Below are the code and all the weights of a small trained network. Each question names an input and a class and asks about switching units off, where a switched-off unit gives its printed mean instead of its output.

import numpy as np


def w(rows, s, z=0):
    codes = np.array(rows[::2]) - 128.0
    scale = np.full(codes.shape[1], s)
    scale[-1] = z or s
    return codes * scale


def f(y):
    return np.maximum(y, 0)


def log_softmax(a):
    a = a - a.max(-1, keepdims=True)
    return a - np.log(np.exp(a).sum(-1, keepdims=True))


def net(x, mask):
    res = np.array(x, float).reshape(1, 7) / 4 @ E
    y = f(res @ A[0][:, :-1].T + A[0][:, -1])
    res = res + np.where(mask, y, B[0][:, -1]) @ B[0][:, :-1]
    return log_softmax(res[-1] @ U[:, :-1].T + U[:, -1])


A, B = {}, {}
E = w([
[45,37,217,212,230,58,207,61,197,226,37,213],'x0',
[118,46,177,254,84,223,79,238,144,60,15,19],'x1',
[19,223,217,222,184,243,62,21,40,203,224,69],'x2',
[204,198,78,240,58,121,181,16,55,96,21,157],'x3',
[127,132,133,125,130,124,126,133,133,126,126,123],'x4',
[181,82,201,137,19,210,234,237,29,224,185,219],'x5',
[131,126,133,129,127,125,129,131,127,135,134,119],'x6',
],0.0037)
A[0] = w([
[63,54,199,206,212,71,202,74,177,205,52,192,44],'neuron 1',
[202,168,107,238,65,147,164,71,61,101,32,110,221],'neuron 2',
[203,193,51,77,37,175,60,186,70,46,187,67,44],'neuron 3',
[176,216,40,23,81,121,112,117,80,85,225,135,98],'neuron 4',
[72,77,192,184,189,97,165,77,153,182,80,173,53],'neuron 5',
[169,94,209,167,41,199,210,207,40,203,149,196,59],'neuron 6',
[35,202,211,225,177,222,54,55,39,183,196,46,66],'neuron 7',
[167,37,201,250,78,212,42,228,144,64,12,23,70],'neuron 8',
[186,192,61,86,62,171,81,156,70,51,182,82,59],'neuron 9',
[168,221,52,126,104,79,201,16,72,122,105,205,182],'neuron 10',
[81,203,45,105,230,32,46,20,223,40,79,53,142],'neuron 11',
[60,57,175,26,188,147,52,243,218,152,225,109,252],'neuron 12',
[213,46,60,74,83,47,177,199,189,66,69,157,59],'neuron 13',
[189,57,85,94,113,55,149,182,187,84,64,144,39],'neuron 14',
[69,170,63,144,233,37,32,27,229,37,47,31,98],'neuron 15',
[195,182,69,227,65,127,193,57,65,88,29,151,232],'neuron 16',
[192,56,108,97,79,68,159,201,162,107,78,144,78],'neuron 17',
[164,84,194,153,45,175,213,194,54,209,149,195,139],'neuron 18',
[72,53,186,173,208,60,221,68,190,216,54,214,90],'neuron 19',
[135,201,102,113,88,196,59,137,57,80,198,73,82],'neuron 20',
[155,44,195,252,72,219,45,226,144,56,14,33,69],'neuron 21',
[38,204,214,225,172,233,51,66,42,196,194,58,66],'neuron 22',
[138,147,158,77,89,112,222,136,72,214,197,225,174],'neuron 23',
[210,56,63,92,78,49,159,204,177,66,63,152,34],'neuron 24',
],0.0037,0.0033)
B[0] = w([
[195,231,206,220,33,67,23,229,190,223,37,44,185],'neuron 1',
[16,92,166,57,222,47,181,157,51,69,191,33,208],'neuron 2',
[191,221,201,226,50,65,50,205,194,233,27,33,200],'neuron 3',
[200,200,229,161,84,41,29,121,181,232,71,81,202],'neuron 4',
[166,212,188,187,37,89,51,204,196,179,49,78,166],'neuron 5',
[181,70,17,225,38,220,70,242,83,37,165,176,183],'neuron 6',
[33,231,109,42,49,223,225,62,236,52,39,226,205],'neuron 7',
[206,86,253,9,189,44,17,12,95,174,230,238,203],'neuron 8',
[172,211,204,201,61,59,55,196,192,221,51,46,187],'neuron 9',
[62,77,211,26,219,37,102,104,41,96,217,95,201],'neuron 10',
[193,35,51,193,71,193,34,216,38,39,225,222,219],'neuron 11',
[11,89,150,59,232,32,206,161,26,51,193,5,254],'neuron 12',
[34,223,158,47,77,197,213,52,212,82,58,202,192],'neuron 13',
[38,204,92,70,71,213,223,89,210,60,67,215,168],'neuron 14',
[190,44,26,216,44,221,43,233,51,26,209,218,208],'neuron 15',
[19,102,164,70,217,46,181,176,44,76,180,22,214],'neuron 16',
[44,194,106,68,95,176,204,93,183,69,85,187,174],'neuron 17',
[153,65,39,186,99,181,70,217,68,48,184,160,196],'neuron 18',
[187,215,219,195,49,46,17,210,154,210,72,53,196],'neuron 19',
[127,219,205,170,62,95,119,146,216,213,32,84,180],'neuron 20',
[201,94,250,7,190,36,19,10,99,183,231,233,202],'neuron 21',
[28,231,103,44,51,217,232,59,237,57,36,219,205],'neuron 22',
[182,55,92,121,134,142,36,147,57,70,210,202,201],'neuron 23',
[30,227,137,54,59,214,222,63,228,92,42,211,181],'neuron 24',
],0.0037,0.0062)
U = w([
[17,242,112,54,24,248,249,33,253,72,5,249,13],'0',
[248,231,220,253,22,28,11,232,213,253,3,6,14],'1',
[217,80,233,12,214,26,34,14,69,177,245,237,177],'2',
[229,5,6,242,50,244,53,246,29,14,207,216,31],'3',
[84,97,148,96,172,99,157,159,96,106,131,61,250],'4',
[10,60,193,78,247,19,202,184,31,74,181,5,55],'5',
[129,99,134,129,152,119,147,134,116,133,134,87,254],'6',
[252,4,13,210,253,210,252,10,178,242,71,24,11],'7',
],0.0037,0.0035)

Each question gives the input, the list of numbers given to net, and the class t.
The units are the neurons (one row each of A and B). Each row of codes is followed by its name. A weight is (code - 128) times the scale printed after its matrix; where a second scale follows, it is the last column's (A, B and U).
mask holds one flag per neuron, in row order. A switched-off neuron (its flag False) gives its mean, the last column of its row in B, instead of its output. The means were averaged over made-up inputs and are rounded, as every weight is.
A unit's drop is (log p(t) with every unit on - log p(t) with that unit switched off) / (log p(t) with every unit on - log p(t) with every unit switched off).
The circuit of an input: a set's keep is (log p(t) with only the set's units on - log p(t) with every unit switched off) / (log p(t) with every unit on - log p(t) with every unit switched off). Starting from the 12 units with the biggest drops (on a tie, the unit counted first), units are removed one at a time, each time the one whose removal leaves the highest keep (on an exact tie, the one counted first), for as long as the keep stays at least 0.8.
circuit, biggest first: the units of the circuit, biggest drop first
most important unit: the unit with the biggest drop
top k neurons: the k neurons with the biggest drops, biggest first
drop when u is switched off: that unit's drop, to one decimal
input [-2,4,-8,-7,-3,8,2], class 0: top 2 neurons -> (neuron 13; neuron 24)
input [-7,2,-3,1,4,1,6], class 1: top 2 neurons -> (neuron 3; neuron 9)
input [1,2,-1,-4,-7,7,1], class 3: circuit, biggest first -> (neuron 6; neuron 18)
input [-5,-4,3,-5,-3,0,1], class 1: most important unit -> neuron 4
input [8,-5,5,4,-1,-1,6], class 1: circuit, biggest first -> (neuron 1; neuron 19)
input [3,-3,-1,6,-3,7,3], class 3: circuit, biggest first -> (neuron 6; neuron 18)
input [0,1,3,-1,-3,-7,-4], class 3: circuit, biggest first -> (neuron 15; neuron 11)
input [-5,6,1,-2,8,-8,0], class 3: top 2 neurons -> (neuron 15; neuron 11)
input [3,-4,-4,8,2,5,1], class 5: circuit, biggest first -> (neuron 16; neuron 2)
input [-3,-4,-1,-3,-7,8,6], class 3: circuit, biggest first -> (neuron 6; neuron 18)
input [-6,-4,8,4,2,-5,8], class 0: top 2 neurons -> (neuron 7; neuron 22)
input [1,7,-1,8,5,-8,6], class 3: top 3 neurons -> (neuron 15; neuron 11; neuron 12)
input [6,-4,2,7,1,5,3], class 5: top 2 neurons -> (neuron 16; neuron 10)
input [5,-8,8,6,0,-5,-5], class 0: circuit, biggest first -> (neuron 7)
input [-2,-6,-1,2,5,-7,3], class 3: top 2 neurons -> (neuron 11; neuron 15)
input [-8,-4,-4,7,-2,4,-6], class 1: top 4 neurons -> (neuron 3; neuron 4; neuron 9; neuron 12)
input [2,-1,1,8,-2,-1,3], class 5: top 3 neurons -> (neuron 16; neuron 2; neuron 10)
input [-8,6,-2,-6,-2,3,0], class 1: top 3 neurons -> (neuron 3; neuron 9; neuron 20)
input [1,7,3,8,0,4,3], class 5: top 2 neurons -> (neuron 2; neuron 16)
input [-5,-5,2,-2,-4,4,-1], class 1: top neuron -> (neuron 4)
input [-2,1,3,3,-1,8,4], class 3: top 2 neurons -> (neuron 6; neuron 18)
input [0,2,-1,5,4,7,5], class 3: top 3 neurons -> (neuron 6; neuron 18; neuron 12)
input [-4,-4,-2,8,-6,-4,4], class 5: top 3 neurons -> (neuron 16; neuron 10; neuron 2)
input [6,-2,-5,-4,-3,2,-4], class 1: drop when neuron 1 is switched off -> 0.6
input [-4,4,-7,0,-6,0,-4], class 0: drop when neuron 17 is switched off -> 0.1
input [-8,3,-2,7,8,3,2], class 1: drop when neuron 3 is switched off -> 0.5
input [3,8,1,-1,-6,-6,2], class 2: drop when neuron 21 is switched off -> 0.4
input [-6,-2,-5,-5,-7,-8,-5], class 3: most important unit -> neuron 11
